Questions about the matrix below. Rows and columns are numbered from 1.
1) Which number is the entry in row 1 and column 2?
2) Which number is the entry in row 2 and column 1?
3) Which number is the top-right entry?
4) Which number is the entry in row 1 and column 3?
5) Which number is the entry in row 3 and column 1?
6) Which number is the bottom entry of the column that holds the largest entry?
7) Which number is the entry at row 1, column 1?
[[128 127 131 134 126 131 124 124 133 130 131 134 127]
 [132 131 129 134 131 133 120 123 126 135 128 124 126]
 [120 139 120 128 124 124 134 136 140 119 125 133 133]
 [131 133 127 135 132 133 119 122 128 137 126 136 119]
 [130 125 128 126 133 129 127 141 135 128 127 123 134]
 [124 125 126 125 126 126 135 127 130 125 129 138 126]
 [125 126 128 127 125 130 135 121 121 125 130 132 126]
 [134 134 117 126 131 127 135 132 125 132 130 130 128]
 [120 144 118 117 122 113 130 107 125 121 124 139 120]
 [130 130 127 131 132 134 123 136 129 131 126 121 131]
 [125 123 125 129 122 134 133 125 128 125 132 129 132]
 [127 120 122 128 119 135 147 131 124 122 137 123 141]]
1) 127
2) 132
3) 127
4) 131
5) 120
6) 147
7) 128

x =
[[143 129 117 115 125 113 126 137 139 122 128 149]
 [129 143 137 114 124 126 110 127 145 130 137 122]
 [128 131 132 138 113 126 132 132 131 139 133 111]
 [123 137 112 139 124 110 138 119 132 116 135 136]
 [122 137 125 131 142 140 132 132 132  99 141 131]
 [124 134 127 130 130 124 142 118 129 111 117 135]]
Indices start at 1.
The top entry of the column that holds the largest entry -> 149
The entry in the bottom-right corner: 135
The entry at row 1, column 2?
A: 129
The entry in row 2 and column 1 -> 129
The entry directly above 118?
A: 132
The entry at row 3, column 1?
A: 128
The top-left entry?
A: 143
The entry directly below the smallest entry?
A: 111
The entry in row 3 and column 3 is 132
The smallest entry?
A: 99
The entry in row 1 and column 3 -> 117
The entry at row 2, column 2?
A: 143
The entry at row 3, column 2?
A: 131
The bottom-left entry?
A: 124
The entry directly above 99 is 116
The entry just right of the smallest entry: 141
The entry directly below 123 is 122
The entry just left of the largest entry?
A: 128
The top entry of the column that holds the smallest entry -> 122

A = [126 139 147 126 105 117 145 110 144 136 139 138]
The smallest entry: 105
The 2nd entry from the right -> 139
The 3rd-last entry?
A: 136
The largest entry is 147

[137 152 128 147 113 130 141 140]
The third entry from the left is 128
What is the 2nd entry from the left?
Answer: 152

a =
[[124 130 122 118 124 130 137 128 126 140]
 [114 148 125 123 123 133 132 126 130 127]
 [142 125 138 128 124 127 133 114 147 130]
 [120 141 122 118 110 119 124 133 124 129]
 [128 127 130 142 121 130 143 131 121 135]
 [129 115 117 131 121 115 122 129 120 136]
 [121 125 122 127 132 123 113 128 131 132]
 [119 119 131 133 123 116 128 125 131 111]
 [128 132 128 114 144 104 124 100 137 126]
 [127 140 138 132 119 137 132 128 131 128]
 [125 124 130 126 123 138 123 118 124 138]
 [117 112 131 136 131 146 122 116 133 129]
 [122 116 115 134 128 131 133 122 125 131]
 [119 129 132 137 117 131 115 128 119 131]]
Give the last entry of the largest entry's row.
A: 127
Give the bottom-right entry.
A: 131
Give the bottom entry of the column that holds the smallest entry.
A: 128
The first entry on the diagonal from the top-right corner: 140
Give the bottom-left entry.
A: 119
Give the fourth-last entry, reading row by row.
A: 115
The first entry in reading order -> 124
Give the entry just left of the largest entry.
A: 114
The third largest entry: 146
Give the entry directly above 112.
A: 124
Give the 2nd entry on the main diagonal.
A: 148
The largest entry in the last row: 137
The entry directly below the smallest entry -> 128
Give the top entry of the column that holds the largest entry.
A: 130
Give the second largest entry.
A: 147
The 3rd entry on the diagonal from the top-right corner is 114
Give the last entry of the smallest entry's row.
A: 126
Give the 4th entry in reading order.
A: 118
Give the bottom entry of the column that holds the largest entry.
A: 129
The first entry of the smallest entry's row: 128
Give the second entry from the end, reading row by row.
A: 119
The largest entry in the first column: 142
The entry directly above the smallest entry is 125
Give the entry just left of the smallest entry.
A: 124
The 3rd smallest entry is 110
Give the entry directly above 143.
A: 124

Questions about the table below.
1) Report the bottom-left entry.
2) Report the entry in the bottom-right corner.
3) Report the 2nd entry on the main diagonal.
[[122 118 145 116 111 121 123 148 126 132 118]
 [147 138 119 150 110 154 115 114 151 116 134]
 [102 112 106 103 129 114 128 106 111 136 136]
 [115 126 122 126 143 125 135 116 109 132 128]
 [142 154 137 151 111 102 151 113 123 114 127]
 [118 108 127 125 134 132 132 121 120 113 113]
 [106 113 133 112 109 125 139 115 114 128 132]
 [148 118 105 116 110 135 103 122 115 107 119]
 [134 146 147 105 115 143 146 140 127 142 129]
 [141 121 152 128 119 153 142 111 116 141 116]
 [147 108 147 125 153 125 116 110 130 151 136]
 [133 103 107 151 118 148 152 135 144 123 133]
 [143 149 135 121 150 108 112 106 114 132 102]]
1) 143
2) 102
3) 138
